Here is a tiny trained network, its code and every weight. The questions are about switching its units off for an input and a class, where a switched-off unit gives its printed mean instead of its output.

import numpy as np


def w(rows, s, z=0):
    codes = np.array(rows[::2]) - 128.0
    scale = np.full(codes.shape[1], s)
    scale[-1] = z or s
    return codes * scale


def f(y):
    return y / 2 * (1 + np.tanh(0.7978845608 * (y + 0.044715 * y**3)))


def log_softmax(a):
    a = a - a.max(-1, keepdims=True)
    return a - np.log(np.exp(a).sum(-1, keepdims=True))


def net(x, mask):
    res = np.array(x, float).reshape(1, 8) / 4 @ E
    y = f(res @ A[0][:, :-1].T + A[0][:, -1])
    res = res + np.where(mask, y, B[0][:, -1]) @ B[0][:, :-1]
    return log_softmax(res[-1] @ U[:, :-1].T + U[:, -1])


A, B = {}, {}
E = w([
[72,151,182,120,127,133,133,105,78,117,123],'x0',
[158,218,236,34,33,49,106,159,255,190,223],'x1',
[167,35,115,104,47,199,196,254,28,184,235],'x2',
[149,161,110,164,102,167,156,134,172,90,116],'x3',
[130,106,118,96,127,133,105,116,134,115,141],'x4',
[133,169,137,255,84,137,148,131,155,118,110],'x5',
[120,157,132,128,133,154,134,115,126,99,145],'x6',
[119,142,171,130,131,170,187,34,132,97,147],'x7',
],0.0071)
A[0] = w([
[133,160,112,135,212,88,90,96,143,74,2,135],'n1',
[169,13,140,149,111,173,165,127,99,112,170,78],'n2',
[111,155,89,146,216,98,83,74,153,111,43,84],'n3',
[125,61,62,171,178,196,124,102,36,93,3,40],'n4',
[157,72,125,143,98,249,132,164,52,167,137,127],'n5',
[139,104,31,165,161,167,112,74,40,102,73,3],'n6',
[106,62,163,151,215,127,95,76,191,92,48,69],'n7',
],0.0081,0.003)
B[0] = w([
[94,72,104,208,186,118,126,166,92,90,165,229],'n1',
[29,103,171,126,136,139,114,148,36,98,154,174],'n2',
[145,42,95,113,165,121,253,144,106,83,214,216],'n3',
[172,240,129,90,60,142,85,60,205,235,143,247],'n4',
[88,118,67,251,110,143,230,254,94,49,112,195],'n5',
[147,196,130,173,42,79,92,61,211,217,156,212],'n6',
[45,67,77,149,132,150,144,162,98,107,120,198],'n7',
],0.0092,0.013)
U = w([
[43,29,89,207,230,166,199,216,27,41,100,247],'0',
[210,254,222,72,65,62,24,47,179,248,191,9],'1',
],0.0055,0.0011)

Each question gives the input, the list of numbers given to net, and the class t.
The units are the neurons (one row each of A and B). Each row of codes is followed by its name. A weight is (code - 128) times the scale printed after its matrix; where a second scale follows, it is the last column's (A, B and U).
mask holds one flag per neuron, in row order. A switched-off neuron (its flag False) gives its mean, the last column of its row in B, instead of its output. The means were averaged over made-up inputs and are rounded, as every weight is.
A unit's drop is (log p(t) with every unit on - log p(t) with that unit switched off) / (log p(t) with every unit on - log p(t) with every unit switched off).
The circuit of an input: a set's keep is (log p(t) with only the set's units on - log p(t) with every unit switched off) / (log p(t) with every unit on - log p(t) with every unit switched off). Starting from all 7 units, units are removed one at a time, each time the one whose removal leaves the highest keep (on an exact tie, the one counted first), for as long as the keep stays at least 0.8.
circuit, biggest first: the units of the circuit, biggest drop first
k most important neurons: the k neurons with the biggest drops, biggest first
drop when u is switched off: that unit's drop, to one decimal
input [-7,2,-3,-3,-3,-4,1,2], class 0: circuit, biggest first -> [n4]
input [-7,-5,-4,-5,1,7,-5,1], class 1: 3 most important neurons -> [n4, n6, n5]
input [-6,-4,-3,2,6,4,-7,-5], class 1: 4 most important neurons -> [n4, n5, n6, n2]
input [-6,5,-5,0,-7,-6,-6,3], class 0: 2 most important neurons -> [n4, n6]
input [-6,-6,5,1,4,7,1,-6], class 1: 3 most important neurons -> [n4, n6, n1]
input [6,-2,1,4,-2,4,6,-2], class 1: 3 most important neurons -> [n1, n3, n7]
input [-7,2,-6,-3,-8,-7,-3,5], class 0: drop when n2 is switched off -> 0.0
input [4,-7,1,8,-1,-1,5,0], class 1: drop when n4 is switched off -> 0.5
input [-8,8,-8,-2,-2,2,-7,-2], class 0: drop when n4 is switched off -> 0.5
input [-5,-8,2,-1,-1,8,3,1], class 1: drop when n4 is switched off -> 0.6
